Rows lie near named flat spaces through zero. A row that begins with a name and a colon came from that space; any other row is followed by the name of its block's space that it lies nearest.
ccfl: [ 13 -43   4  32  38 -41 -35 -30 -48 -18  30  23 -12 -23  -6 -61  -9  17
  -9  51  29 -66  24 -14   2 -26 -11  24 -26 -19  34]
jdqc: [ 25   6  -9 -36 -35  -2  -2  23 -25  24  -4  18   5 -29 -28  -7 -10  -5
 -13 -20 -20 -49  29  29  -2 -18  42  35  -6  12  10]
lzqb: [-14   5   4  14  10   7  13  -4  36 -24  -1  -1   8  22  20   8  24 -10
   6   7  -1  19  -5 -10   3   9 -13 -18  14  13   9]
ccfl: [ 26 -16  -2  23  -5  10 -36 -35 -28 -21   6  33 -13 -31 -16 -10  30  39
 -28  13  24  -3  16  -7 -38  -2   5 -30 -15 -19 -21]
gjqd: [ -3 -18  -1   3  11 -20   0  19  -2  16 -20 -14 -16 -19 -22  -7  -7  13
   9  23 -19  -9  10  29  23 -26  14  -3  15  16  12]
jdqc: [ 19  20   4 -15 -33  18  13   1  10 -34 -33  19  17 -29 -26  13  10  17
 -15 -33  21   0  43  -5 -33  11   4 -24  -6 -10 -10]
gjqd: [-17  -5   4 -24 -19   2  27  41   4  24   7 -42  16   0 -32  31 -33 -31
  36 -34  19  18   4  25  16   4   7  37 -25 -21 -19]
hnqs: [-11 -36  12  21  27 -30   9  13  -4 -10 -33 -37 -14 -36 -49  -2 -28  32
  27  22  35  17  29  15  13 -17 -19 -23 -11 -28  -7]
ccfl: [ 18   5   0  11  -8  13 -11 -26   1 -34   3  34   7  -8   4  -7  30  14
 -22  -1  15  -8  19 -18 -32   8  -2 -21  -5  -5   0]
gjqd: [-10   3  13  11  10 -10  16   2  30 -45 -19   6  15   0   3 -15  11  -7
   4  12  13 -22  29 -10  12  -5 -12  -3   9  14  36]
gjqd: [  9  32   6  -7 -13  16   6 -21   9 -34 -10  25  19   7  20  -3   6   0
 -20 -25  15  -5   8 -36 -25  24 -17 -11  -3  -6   3]
hnqs: [  2 -15  -2  -6 -14   0   4  22   2   6   2  -5   3 -17 -29  10   7  -5
   9  -2   0  -9  22  30   5 -15  23  13  -6   4   0]
jdqc: [-22   0  13   0 -14  -1 -22  18  -4  11   4  -9  -6  -2   0 -14   6 -26
   1  18 -14 -39 -13  27  52 -29  31  49   8  38  26]
jdqc: [ -5  47  24 -10 -16   4   2  -8   6 -30 -80  -2  -3 -25  -3  -9 -24  32
 -22 -18  10   1   7 -25   9   6 -18 -31  20   8   4]
lzqb: [ 12   6   3 -24 -25  -3 -12   5 -40  15   6   4   6 -22 -20 -11 -32  -5
  -8 -23  16 -35  10   2  -2  -3  13  42 -28 -18  -4]
gjqd: [ -7  14   4   5   8  -1   6  -5  25 -25   0  16  11  21  30 -15  18 -17
  -6  11 -13 -22   1 -14  11   0  -5   5  18  27  35]
gjqd: [  5   4 -10 -19  -2  -2  31  17  18   2  13   1  20  16   4  10  -4 -24
  12 -19  -8  -4  14   1  -9  10   0  13  -3  -1  10]
hnqs: [  7  11  -7 -17 -16   5 -13   2 -16  19  30  20   7  13  19 -13   3 -28
 -13  -6 -22 -40 -12   3   7  -5  23  45  -3  19  17]
lzqb: [ -6   3  12  -9 -10  -8 -11   4 -25   4   6  -5   5  -9  -7 -18 -26 -14
   0  -5  18 -35   1  -2  19  -8   4  44 -20  -6  11]
ccfl: [ 11  24  -5 -12 -24  25  14   2  25 -11 -29  10   5  -5  -4  27  22  14
 -12 -25 -12  30   9   2 -25  14   7 -40  17   8 -19]
lzqb: [ 12 -11 -13   3  11  -5   1  -2  -2  14   0   4 -12  -3  -2   3   7  17
  -2  10 -18  13   0   8 -13  -3   3 -24  10   0  -8]
hnqs: [  9  20   2  -7 -17  11 -16 -16 -11 -11  13  29   9   5  20 -16  10 -11
 -23  -8  -1 -32  -3 -17  -6   5   8  21  -4  10  13]
lzqb: [ 23  13 -31 -33   1  -5  39  28  28  31 -14  11   2  14   9  15   6  -2
   0 -12 -69   5  12  21 -15   0  19 -23  39  31  13]
gjqd: [-47 -40  26  24  32 -43  43  53  61 -49 -22 -44  20  -8 -36 -12   1 -35
  57  43  26 -33  60  36  68 -39  -5  30   6  26  69]
hnqs: [-23 -36   2  28  12   4  -8   9  12   7  30 -26  -9  10 -10  20  24 -12
  26  24  11  31 -16  26  17 -10   6   3  -8  -2 -16]
gjqd: [ -4  34   5 -16 -12   9  19   1  26 -24  -8  14  24  22  27  -3   4 -25
  -7 -20  -6 -17   4 -22   2  15  -7  12  10  18  25]
hnqs: [  9  15 -20 -19  40 -27  23  -3 -11  49 -19 -16 -18  25  32  -7 -56  20
   3  -2 -45  27 -36 -22  -5  15 -33 -29  26  -8  -4]
ccfl: [ 36 -21 -11   0  -3 -10   6 -10  -6 -40  34  51  26 -17 -14 -24  28  -7
 -13   3  21 -61  67  -5 -41  -5  10  16 -26 -12  32]
gjqd: [ 24  -8 -25 -36  15 -36  69  50  37   4 -23   5  22  -6 -23  -1 -14 -10
  21  -7 -43 -32  70  28  -9 -14  11  -5  23  18  47]
jdqc: [-11  28  15   4  44 -38  14 -11   6 -12 -83 -18 -21  -6  20 -35 -54  44
  -7  21 -15   2  -8 -37  26  -1 -49 -46  41   9  28]
ccfl: [ -3  27  19   4 -28  20 -27 -16  -8 -23 -38  11  -8 -24  -5  -5  10  22
 -27  -6  13  -4  -4  -9   5  -2   7 -13   6  11  -8]
hnqs: [ 26 -22 -33 -16  20 -18   9  13 -23  65   9  -9 -24  -2 -10  11 -22  23
   7   4 -45  25 -11  25 -19  -5  10 -22  10 -11 -24]
lzqb: [-23   0  22  13 -13  10 -22   0  -9  -3 -23 -27 -13 -19 -20   8  -8  12
   4   2  27  21 -16   7  25  -7   0  -1  -7  -5 -22]
jdqc: [  3 -18 -11 -10 -24  18 -11  10 -20  29  68   0  13  14  -6  18  11 -40
  11 -18   9  -6 -12  21  -7   3  28  54 -36 -15 -20]
ccfl: [ -7   0   9   3 -37  33 -40  -3 -30  28  -1 -18 -22 -22 -25  28   6  16
  -8 -13  15  37 -34  22   4  -2  25   0 -15 -11 -57]
lzqb: [ -3  14   8   3 -21  26   2  -8  15 -24  -8   2  10  -1  -3  22  17   2
  -4 -22  24  28   1 -10 -17  18  -5 -18  -7 -10 -23]
hnqs: [ 23 -31 -10  23  18  -7 -26 -28 -35   6  12  12 -23 -24 -16  -8   6  43
 -11  21  14  15   3  -2 -33  -3  -7 -34 -14 -31 -28]
ccfl: [  8 -14 -12 -25 -24   3  14  37  -5  36   1 -18   0 -19 -42  28  -9  -5
  16 -20 -12   9  17  44  -2 -11  32  13  -8  -4 -21]
lzqb: [ -8  20  11 -22 -24   3   1  16  -8   7 -11  -9   9  -6  -7  -1 -24 -17
   0 -22   5 -20  -1   3  20  -2  10  36  -7   5   5]
jdqc: [  9  -6  -6   1   5  -1   8  -2   4  -4   2   6   2  -1  -3   3   5   6
   1  -1   1   6  11  -1 -16   4  -4 -13  -1  -7  -3]
hnqs: [ -3   6  -7   3 -11  25  -5  -6  16   3  28  10   5  27  24  19  35 -20
  -4  -5 -14  18 -24   1  -7  11  11   0   6  14 -10]
lzqb: [-14  13   6  -5   1  -1   4   8   9   6 -10 -12  -1  11  12  -1 -10 -10
   4   0 -11   0 -15  -1  22  -1  -2   9  11  14   9]
jdqc: [ 36  15 -12 -20   3 -17  19   2  -1  -8 -59  24  -6 -35 -19 -14 -12  47
 -22  -6 -25 -16  46  -3 -29  -5  -1 -49  25   5  13]
ccfl: [  3 -19  -1   3   1  -8 -15   5 -24  22   0 -11 -16 -20 -23  -2 -12  14
   4  10   2   0  -1  19   6 -15  11   4  -8  -9 -13]
jdqc: [-11  -5 -11  12  22   4 -34 -22 -30  58  38 -15 -32  36  43   1 -10   0
  -2  18 -30  35 -83  -8  13   7  -7   2   7  -1 -29]
[ -8   1  10  36  41 -14 -27 -42 -10 -17 -21   3 -27   4  31 -30  -4  38
 -16  39   4  12 -30 -37   6   1 -37 -42  18  -1   5]
ccfl
[ 16 -14  -6   7 -10  10 -17 -11 -17   1  12  13  -6 -18 -18   7  18  17
  -9   0  11   7   8   8 -25  -1  11 -12 -14 -15 -23]
ccfl
[ -1 -28 -14  -6  11  -9   8  10 -18  32  68 -13  12  25   3   6 -18 -38
  26  -7  11  -3 -11   6  -4   7  -1  49 -35 -29  -7]
jdqc
[ 19   2 -12   7   8   7 -12 -27  -8  -2  20  28  -3  11  24  -7  19  10
 -19   5 -10   2  -9 -19 -29  11  -6 -18   2  -4  -5]
gjqd
[ 17   1 -16 -15   0   1  19   4   3   8  17  11  12  11   4   9  -1  -8
   2 -17  -9   3  10  -3 -26  13  -1  -1  -5 -11  -4]
gjqd
[ 30 -40 -37   2  55 -38  28  -1  -8  29  33   6  -6  15   5  -9 -15  14
  16  21 -26   7  15  -1 -36   2 -20 -25   0 -26   6]
jdqc
[-10   1  -7 -32 -28  11  26  44  12  35  20 -26  18  13 -17  35 -11 -43
  27 -33 -11   9  -2  34  14   2  26  42 -11   3 -11]
ccfl
[ 41   1 -29 -21 -13  12  31   5  19  -5  10  36  18  -1  -8  21  30   6
 -10 -25 -21   6  41   6 -59  15  14 -31   4  -4  -7]
lzqb
[-33  53  35 -18 -44  23  -7   9  14 -28 -21  -3  24  10  19  -8  -7 -44
 -10 -28  16 -37 -14 -15  47   4   9  57   0  32  27]
ccfl
[-23  -2  18  23  -4  18 -20 -19  -1 -21  26 -10   6  14  12   5  10 -17
   5   0  42  17 -25 -19   7  13 -15  16 -24 -17 -16]
gjqd
[-11   3 -14 -22  -7  11  31  35  23  44   2 -35   1  22  -4  45 -11 -19
  28 -25 -28  52 -23  27   5  10   9  -4  11   2 -28]
ccfl
[ -6  14  -6 -29  -6 -12  19  39  11  37 -31 -18  -7   0  -5   4 -21  -9
   8  -3 -50 -11  -3  31  34 -19  23  13  31  36  19]
lzqb
[ 11  69  -1 -66 -57  27  20  15 -11  25 -15   7  27  12  15  16 -41 -29
 -18 -79 -15 -12 -14 -18 -10  31  11  39  -6   0 -12]
lzqb
[ -5   4   9  -9 -24   8  -8   9  -9  -1  10   0  10  -7 -10   0  -1 -20
   0 -12  13 -23   5   9  12  -5  17  37 -16   2   3]
ccfl
[  0  -4 -12  -4   3   0 -16   4 -14  42  16  -3 -18  12  14   0   2  -4
  -3  12 -38   2 -34  17  14 -11  19  10  14  19  -5]
gjqd
[ -6  51  24 -32 -39   9  -7   5 -21  -1 -55  -7   4 -25  -9  -8 -45   6
 -19 -39  12 -21  -4 -15  20   5   1  21  -1   3  -2]
jdqc
[  8 -25 -15  -4  25 -27  44  27  33 -11  10   2  18   7 -10  -2   6 -17
  25  12 -12 -19  48  16  -6  -9  -1   1   6   6  36]
gjqd
[-26 -14  13   5  18 -22  15  16   8  -8  17 -25  14  14   1 -13 -23 -34
  29  10  22 -21   4  -1  34  -6 -14  44 -15  -4  28]
jdqc
[-25 -13   6  35  49 -19  -7 -21  15 -15  22  -5  -7  37  44 -25   7 -12
  10  44  -2  -2 -29 -25  26  -2 -31   1  12  11  30]
lzqb
[ -5  17  15  -5  -1 -13  10   7  11 -24 -50  -2   2 -19  -9 -16 -15  13
  -5   2   2 -22  24  -5  18 -10  -6  -8  16  15  26]
jdqc
[ 16 -24 -20   4  14  -3  16  -5   7  -5  53  19  18  21   9   4  20 -19
  10   0   5  -2  16  -5 -34  12  -5   6 -18 -18   3]
ccfl
[-18  16  -4   8  26   3   0 -18  11  16  20  -9  -5  52  57   0  -6 -16
   3   6 -21  29 -58 -30  10  21 -28  -5  17   7  -1]
hnqs

Each name stands for a flat space through zero: a line, a plane or more. A row that begins with a name and a colon came from that space; any other row is followed by the name of the space it lies nearest, among the names in its block.
tn_nc: [ 14  12   8 -39  18   1 -10  -9 -10  -6  28 -15   4  -7   9  44  10  19
   0  -1 -32   0 -13  22   3  16  -4  -1   2  -5  -6]
tn_nc: [ -2  17  39  22 -29   7 -17   6  17 -24 -18  38  16  10   0  21 -32 -24
  -2 -16 -11 -11 -16 -37  -6  18  -4 -33 -22  12 -20]
tn_nc: [ 24  29  26 -36  13  -6  12 -13   8  22  20 -23  -9  -4  13  49  17  27
   5 -35 -40 -25  -6  19 -12  27  21   7  10 -12  -6]
tn_nc: [ -6  11 -39  13  -2 -13 -22  28 -32   2  41  55  21  -8  22  28 -55 -14
  -1  -8 -73  -2 -32 -18  30 -13  -2 -21  24  54  -6]
nb_cr: [ 13  -1  21 -37  14  15 -44 -49 -13 -11  27 -15  16 -30  16  56  22  31
  -3 -16 -49  -1 -16  23   1  12 -14 -11  23 -16  21]
nb_cr: [ 18  23  39  10 -13   0   6 -38  47  18 -38   0 -17   0 -10   7  -7  23
 -11 -40  -4 -26  -1 -15 -29  32  33   2   8 -48   0]
cz_ch: [-20  -8 -14  20  -7 -16   9  37 -19  32  19  -8   8  -1  -7  11 -17  14
  17   3  -7 -15  23  -7   7 -14   6   0 -10  25   3]
tn_nc: [ -3  -8  15   4 -11  16 -15 -14   4 -26 -23   0   2   7 -11 -13  -3  -3
  -6  17  30  13   8   2  -6   8 -10  -7 -18 -23 -11]
nb_cr: [ -1 -15 -28  -2   3  13  -7 -14 -24 -10   1   4  -2  -3  16 -35  14 -10
  -3   8   8  18   4  22   9 -19 -10  10  21   2   7]
tn_nc: [-14 -25 -51   8   1  11 -38  -1 -42 -30  10  26  14  -2  -1 -24 -35  -4
 -12  47   1  39  -3  14  27 -20 -24  -7   6   4  -7]
nb_cr: [  9   6 -15  -3   4   1 -13 -20 -10   8  10  14   0 -12  18   5  -7   9
  -6 -18 -37  -3 -13   8   5  -2   7   1  32  -2   9]
mh_dc: [  5 -16 -59 -11  32 -20 -26 -22 -13  33  26 -19  -1 -30 -13  20 -18  75
 -17  35 -42  16  -8  26  10  -4   8  18  36 -51  31]
tn_nc: [ 13   9  38   3  -7   0  28   1  37   6 -38 -28 -12  13   2  -9  40   4
   3  -4  31 -13   8  -2 -35  16   9   8 -19 -43   3]
nb_cr: [-13  -9 -25  18  -5  -9   1  22 -18  18   6  -1   5   2  -4  -6 -19  15
   5  16  -3   1  16   2   6 -11   3   3  -3   1  -1]
nb_cr: [-28 -12   8  14   3 -21  -9  15  22  11  13  -1   7 -11 -62  34 -48  16
   1  16  16  -6   7 -44  17   3   1 -14 -31  24   3]
mh_dc: [  5  -4  -3 -28  21   0 -24   4 -12 -27  33   3  21 -14  15  39  15  -7
  -2  18 -32  15 -33   4  13  -5 -31 -15   4  18  11]
cz_ch: [  5   0  17 -14  14   2   3 -32  33  -7  -8  -3 -13 -11 -20  -3  13  -9
  -9 -15  17   0 -13 -14   0   5   2   4   8   1  14]
nb_cr: [-20 -10 -19  26  -4 -15   7  20   6  15  -2  10  -3   2 -34 -13 -38   2
   0  14  20   0  12 -25  12  -9   8   1 -12  16  -2]
cz_ch: [-10  -1 -14  15 -17   5   1   0  -9  -1 -22   5 -15  24 -37 -29 -57  18
  -9  23  40  12  34   9   4  16  19   8 -27 -25 -43]
mh_dc: [ 25  22  13 -35  11   4  11 -46   8  26   1 -28 -27  -3  -3  14   7  42
  -6 -36 -14 -16  14  36 -13  30  36  25  21 -40 -11]
mh_dc: [  8  15  16   7 -11   8   3 -10  17 -16 -17  30  -4   8  10 -13  -7 -33
  -6 -26  -2  -5 -17 -18  -3   6   4  -9   7  13 -10]
mh_dc: [ 20  10 -20 -10   9  -4  31  15   1   1 -14 -12 -16  19  20 -32  24  -2
  -5  17  11  11  -3  26 -14   3   7  21   4 -31 -11]
mh_dc: [-44 -23  20  41 -38   3 -11  33 -32  21   6 -11  22   2 -21  14 -28  10
  30  -2  22 -22  58 -16   6 -14  -3 -18 -41  36  -8]
nb_cr: [ 15  18  -3  13 -17   0  38  35  -7  10 -25  -4  -9  31  40 -34  24 -13
   9   0   6  -7  11  20 -26   2  13  13  -6 -23 -21]
cz_ch: [ -1  13  -8  13   8 -34  34  65  15  22  17   5   8   5  14  20   9 -17
  13   5 -24 -16 -23 -30  -3 -12  -1  -5  -8  33  11]
mh_dc: [ -9 -14  -2  11   5  -6  12   0  23   3 -16  -8  -9  -2 -24 -24   8  -6
  -3  12  38   5   5 -17  -1  -9  -2   7  -6  -2  15]
tn_nc: [ -2  -3  -2  13   9 -22  25  51  19   2   2  -3  12   2  15   3  35 -27
   9  20   0  -2 -24 -27  -8 -19 -19  -6 -11  19  24]
mh_dc: [ 22   7 -49  -2  12 -10  36  43 -12  -3 -14  -7 -11  28  37 -47  28  -6
  -6  48   7  25 -11  35 -14  -8  -2  24   3 -40 -12]
cz_ch: [  2  -3  16  -5   1  11 -22 -59  16   3  -5   6  -8 -23 -15   4  -6  11
 -10 -36  -6  -8  -2  -7   3   6  10   0  27  -5  18]
cz_ch: [  0 -11  12 -24  27 -10   0  -5  17   2  21 -29   6 -22  -7  30  42   6
   4   5  -2  -1 -15  -6   1  -7 -17   1   3   9  35]
cz_ch: [ -8  -7   5   5  -7   8   4 -11  -3   2  -4   0  -6  -1  -4 -19   5 -14
   5 -18  18  -5  15  -2   4  -9   3   4   4  19   2]
cz_ch: [ 33  21  20 -15   2  18 -15 -36  13 -30 -10  31   7 -10  61   2  45 -36
 -11 -39 -48  -1 -54   1 -14   3 -13 -12  44  -5  20]
mh_dc: [-11  -6  -5  14 -18  -2  29  36 -30  33  -7 -40  -7  23   1 -17   6  28
  22  14  29 -11  59  32 -15  -1  16  19 -29 -20 -22]
nb_cr: [ -8 -22   0   4  -2  20  15 -17  12 -30 -37  -6 -19  14 -18 -74  26 -38
  -6  18  84  26  18   3  -1 -14 -13  15 -11  -3  -3]
tn_nc: [-12  -7  10  11   0  -8   5  24  13  -8   4   7  11  -3  -5   6   9 -28
   7   4   9  -2 -12 -31   5 -13 -17 -13 -13  35  13]
cz_ch: [-25 -24  -1  -5  13 -10   0 -11   9  21   9 -37 -11 -11 -68   9 -22  38
   2  20  46   2  37  -5  13   2   8  12 -24  -2   4]
[  5 -11  22 -19  -8  44 -18 -74  -2 -39 -31   1 -18   1  -6 -50  20 -23
 -12 -22  51  18  18  25   1   5  -5   9  12 -13 -10]
cz_ch
[  0  22 -20  14 -11  -9   4 -11 -15  44  20  31 -11  -7   7   7 -51  12
   2 -59 -54 -30   6  -4  14   2  42   6  39  31  -9]
tn_nc
[  8  -1 -17  -2  11  -6   7  -7  11   5  -7  -3 -10  -2  -3 -15   4   8
 -10  10   3   8  -8   4  -3  -1   5  11  12 -20   8]
mh_dc
[  1   5   2  12 -16  11   1  -9  -8  -4 -12  19  -3   6  15 -23  -5 -20
   1 -22   0  -4   5   0  -1  -3   6  -1  11  11  -8]
cz_ch
[-13  -2   2  28 -25  11 -22  -6  -4 -16 -15  38   8   5  -9 -13 -44 -17
  -6  -5   4   3   2 -22   9   0  -1 -18  -6  13 -15]
tn_nc
[ 13   1  14 -44  14  18   7  26 -30 -45  23 -19  15  14  46   9  67 -41
  14  21   4  19 -14  35  -1  -7 -42  -5 -18  24 -11]
nb_cr
[ -7 -10   3   6 -24  33  -7 -26 -32 -17 -18   7  -6  11  14 -48   5 -23
   5 -18  31   7  33  25   3  -9  -1   5   4   9 -18]
cz_ch
[ 26  17  18  -5  -4   1   8  11  16 -12 -28 -14   2  19  25   7  26  14
  -6  22  -4   4 -13  16 -33  24  -2  -1 -16 -64 -11]
tn_nc
[ -2  -2  -3  15 -32  32 -15 -19 -43 -13 -15  22   3  11  36 -38  -5 -18
   5 -24  -1   2  25  27   0  -8   2  -2  14   5 -20]
cz_ch
[  6  10 -16  13 -17   4  -5  25 -28  -6  -4  16  10  18  29  -5 -18   2
   1  15 -22   6   1  17  -5   3   0  -6  -5 -15 -24]
cz_ch
[-22 -31 -25  27   2 -16  31  28   7  31 -21 -41 -14   7 -36 -45  12  23
   8  43  66   7  44   2  -8 -20   6  26 -23 -26  15]
mh_dc
[ 15  -2 -50 -10  25 -11 -14  13 -13 -13  16  15  10  -6  26   2   3   6
 -16  42 -40  29 -42  14   8 -11 -18   1  25 -20  13]
mh_dc
[ -3 -11 -14  -6   8   2   0  -6  -9   2   4 -11  -4  -3  -5 -12   7   6
  -1  11  11   9   8  13   5  -7  -3   9   5  -4   5]
tn_nc
[  2 -14 -38   1  19 -15  13   2   3  25  -5 -28 -14  -4 -15 -22   8  37
  -8  35  15  13  10  18  -4  -7   9  26   9 -42  16]
mh_dc
[-11  -6  -6  28 -21  -9  20  49 -20  27 -15 -29   5  22   4  -8   0  29
  17  31  18  -8  42  16 -20  -1   8   7 -34 -33 -14]
nb_cr
[ -7   6 -15  14 -12  -4  47  59   0 -16 -26   4 -17  50 -16 -56 -19 -37
   3  40  68  17  22   0  -2   2   4  11 -49   6 -53]
cz_ch
[ 23  16   2  -4  11   0  26 -23  51 -19 -36  23 -27   9   0 -47  17 -40
 -22 -13  25  10 -36 -19 -10   6   9  12  20 -13   4]
mh_dc
[  6   5 -13  -1  11   3  -7 -49  29 -10  -7  42 -19 -16 -16 -29 -23 -29
 -23 -35  -2   5 -31 -27  19  -4  12   3  42  24  13]
nb_cr
[-12 -13 -45  49  -6 -16 -27 -40  19  40 -20  33 -10 -27 -37 -23 -70  46
 -25  -6 -20  -2  -1 -30  10  -7  32   6  44 -33  30]
mh_dc
[ 11   8   5 -19  33 -30  36  50  37  -5  14 -17   4   3   4  24  46 -23
   3  27   1   2 -41 -23  -7  -4 -19  -1 -17  15  19]
cz_ch
